Below are the code and all the weights of a small trained network. Each question names an input and a target symbol and asks about switching units off, where a switched-off unit gives its printed mean instead of its output.

import numpy as np


def w(rows, s, z=0):
    codes = np.array(rows[::2]) - 128.0
    scale = np.full(codes.shape[1], s)
    scale[-1] = z or s
    return codes * scale


def f(y):
    return np.maximum(y, 0)


def softmax(a):
    e = np.exp(a - a.max(-1, keepdims=True))
    return e / e.sum(-1, keepdims=True)


def log_softmax(a):
    a = a - a.max(-1, keepdims=True)
    return a - np.log(np.exp(a).sum(-1, keepdims=True))


def net(x, mask):
    ids = ['ΔΠΦΩαβγεζητ'.index(c) for c in x.split()]
    T = len(ids)
    res = E[ids] + P[:T]
    u = 0
    for l in range(2):
        r = res
        for j in range(2):
            rows = slice(2 * j, 2 * j + 2)
            q, k, v = (r @ M[l][rows].T for M in (Q, K, V))
            z = softmax(np.where(np.tri(T) > 0, q @ k.T / 2**0.5, -1e9)) @ v
            o = O[l][rows]
            res = res + np.where(mask[u + j], z, o[:, -1]) @ o[:, :-1]
        u += 2
        y = f(res @ A[l][:, :-1].T + A[l][:, -1])
        res = res + np.where(mask[u : u + 8], y, B[l][:, -1]) @ B[l][:, :-1]
        u += 8
    return log_softmax(res[-1] @ U[:, :-1].T + U[:, -1])


Q, K, V, O, A, B = {}, {}, {}, {}, {}, {}
E = w([
[101,91,104],'Δ',
[246,247,115],'Π',
[106,77,98],'Φ',
[87,88,108],'Ω',
[93,216,149],'α',
[94,88,105],'β',
[62,100,126],'γ',
[102,82,100],'ε',
[96,28,2],'ζ',
[101,81,101],'η',
[167,47,60],'τ',
],0.0098)
P = w([
[161,100,97],'0',
[168,117,173],'1',
[79,176,115],'2',
[164,82,173],'3',
[82,184,66],'4',
[190,76,167],'5',
[84,194,35],'6',
[158,91,191],'7',
[79,199,12],'8',
[189,77,180],'9',
[58,223,5],'10',
[163,92,202],'11',
[32,247,2],'12',
[197,71,181],'13',
],0.01)
Q[0] = w([
[136,5,146],'L0H0',
[77,144,96],'L0H0',
[140,126,129],'L0H1',
[147,122,125],'L0H1',
],0.025)
K[0] = w([
[64,213,6],'L0H0',
[114,73,146],'L0H0',
[142,128,135],'L0H1',
[149,129,135],'L0H1',
],0.025)
V[0] = w([
[187,169,155],'L0H0',
[115,144,59],'L0H0',
[130,5,187],'L0H1',
[137,198,50],'L0H1',
],0.011)
O[0] = w([
[146,111,148,13],'L0H0',
[42,121,149,255],'L0H0',
[44,244,200,151],'L0H1',
[114,65,114,190],'L0H1',
],0.011,0.0032)
A[0] = w([
[196,184,170,9],'L0N0',
[117,239,130,2],'L0N1',
[72,183,108,147],'L0N2',
[145,135,140,59],'L0N3',
[177,47,202,86],'L0N4',
[178,97,249,168],'L0N5',
[85,152,93,212],'L0N6',
[74,158,39,26],'L0N7',
],0.011,0.0064)
B[0] = w([
[116,3,206,134],'L0N0',
[47,37,167,133],'L0N1',
[205,102,116,206],'L0N2',
[142,137,103,128],'L0N3',
[76,134,231,147],'L0N4',
[73,225,123,165],'L0N5',
[177,65,120,254],'L0N6',
[94,216,119,199],'L0N7',
],0.017,0.0082)
Q[1] = w([
[88,159,141],'L1H0',
[107,52,181],'L1H0',
[254,200,94],'L1H1',
[42,33,41],'L1H1',
],0.021)
K[1] = w([
[84,56,94],'L1H0',
[87,181,160],'L1H0',
[252,234,92],'L1H1',
[42,45,79],'L1H1',
],0.023)
V[1] = w([
[140,21,144],'L1H0',
[151,134,48],'L1H0',
[139,160,163],'L1H1',
[144,253,163],'L1H1',
],0.011)
O[1] = w([
[193,101,160,159],'L1H0',
[163,179,233,110],'L1H0',
[111,141,92,72],'L1H1',
[29,102,2,2],'L1H1',
],0.0098,0.0069)
A[1] = w([
[106,204,144,82],'L1N0',
[29,244,196,104],'L1N1',
[217,126,147,38],'L1N2',
[24,198,161,204],'L1N3',
[171,180,86,98],'L1N4',
[52,174,63,60],'L1N5',
[2,148,204,1],'L1N6',
[159,227,165,174],'L1N7',
],0.0072,0.0098)
B[1] = w([
[120,158,161,131],'L1N0',
[122,63,192,156],'L1N1',
[49,150,110,212],'L1N2',
[105,248,145,199],'L1N3',
[91,171,146,159],'L1N4',
[182,47,151,173],'L1N5',
[186,57,5,148],'L1N6',
[143,72,70,255],'L1N7',
],0.019,0.0074)
U = w([
[102,133,97,39],'Δ',
[6,52,58,66],'Π',
[100,113,93,3],'Φ',
[103,122,97,12],'Ω',
[1,155,136,208],'α',
[96,117,97,19],'β',
[97,123,92,19],'γ',
[106,130,97,38],'ε',
[219,65,128,245],'ζ',
[99,120,93,18],'η',
[210,168,13,102],'τ',
],0.0069,0.0054)

Each question gives the input, a string of symbols that net reads in full, and the target symbol t.
The units are the heads (2 rows each of Q, K, V and O) and the neurons (one row each of A and B). Each row of codes is followed by its name. A weight is (code - 128) times the scale printed after its matrix; where a second scale follows, it is the last column's (O, A, B and U).
mask holds one flag per unit, layer by layer, with each layer's heads first. A switched-off unit (its flag False) gives its mean, the last column of its rows in O or B, instead of its output. The means were averaged over made-up inputs and are rounded, as every weight is.
A unit's drop is (log p(t) with every unit on - log p(t) with that unit switched off) / (log p(t) with every unit on - log p(t) with every unit switched off).
The circuit of an input: a set's keep is (log p(t) with only the set's units on - log p(t) with every unit switched off) / (log p(t) with every unit on - log p(t) with every unit switched off). Starting from the 12 units with the biggest drops (on a tie, the unit counted first), units are removed one at a time, each time the one whose removal leaves the highest keep (on an exact tie, the one counted first), for as long as the keep stays at least 0.8.
units of the circuit, in order: the units of the circuit, biggest drop first
most important unit: the unit with the biggest drop
top k neurons: the k neurons with the biggest drops, biggest first
k most important neurons of layer l: the k neurons of layer l with the biggest drops, biggest first
which heads matter: for each layer, one digit per head in row order, 1 if its drop is at least 0.15 and else 0, layers parted by /
input Π η Π ε β, target ζ: which heads matter -> 01 / 00
input Ω Π β β Δ τ α ε ε ε α τ β, target τ: which heads matter -> 00 / 00
input Δ α ε Δ, target α: units of the circuit, in order -> L0N6, L0N2, L1N3
input Δ Π γ Φ ζ Φ Ω α β ζ η η α, target τ: most important unit -> L0H1
input η Δ Π β ε η Π η η γ, target Π: 3 most important neurons of layer 1 -> L1N6, L1N5, L1N1
input ζ ε Δ Δ ζ ζ Π Δ, target Π: units of the circuit, in order -> L0H0, L0N4, L1H1, L0N5
input α Δ β Φ Δ ζ ζ ε ζ ε Δ ε Φ, target τ: which heads matter -> 00 / 00
input ζ Π Δ β γ Δ ε Δ ζ Π Δ η, target Π: units of the circuit, in order -> L1H0, L0N5, L0H0
input ζ ζ Δ, target ζ: which heads matter -> 00 / 00
input η ζ α ζ α Ω, target α: top 2 neurons -> L0N4, L1N3
input ζ β β Π τ Φ Δ τ, target Π: top 4 neurons -> L0N7, L0N5, L0N4, L0N0
input Π Π τ ε Π η, target Π: top 2 neurons -> L0N4, L1N6
input α Π Π α Π ζ Ω γ Φ ε ζ τ Δ, target ζ: units of the circuit, in order -> L0H1, L1H1
input Δ α ζ β Ω ζ α Δ Π ζ ζ α β ε, target α: 2 most important neurons of layer 1 -> L1N7, L1N5
input ε ε ε β τ τ ε γ ζ Δ ε ζ α, target ζ: most important unit -> L0N5
input Π β Φ ζ α β Π η Δ Φ, target Π: 4 most important neurons of layer 0 -> L0N4, L0N6, L0N5, L0N2
input ε ε Π β β ζ ζ α Φ ζ Ω ζ ε, target τ: units of the circuit, in order -> L0N7, L0N2
input γ τ ζ Π Δ η ζ ζ ε α Ω η, target α: top 3 neurons -> L0N5, L0N2, L0N6
input γ ζ τ Π ε Π η γ, target Π: top 2 neurons -> L0N5, L0N7
input Π γ η ε, target Π: which heads matter -> 11 / 11
input β Δ ε Φ Φ Δ ε α, target α: units of the circuit, in order -> L1N3, L1H1, L0N5
input ζ Δ η ζ α ε α Δ ζ Ω η γ Π Φ, target Π: top 3 neurons -> L0N4, L1N6, L0N5
input ε τ τ η ζ η ζ ζ Δ α, target α: units of the circuit, in order -> L1H1, L1N3, L0N5
input γ β α Δ γ Δ τ τ ε Δ, target α: top neuron -> L0N5
input β η τ α ζ ζ γ, target ζ: units of the circuit, in order -> L0N6, L1H1
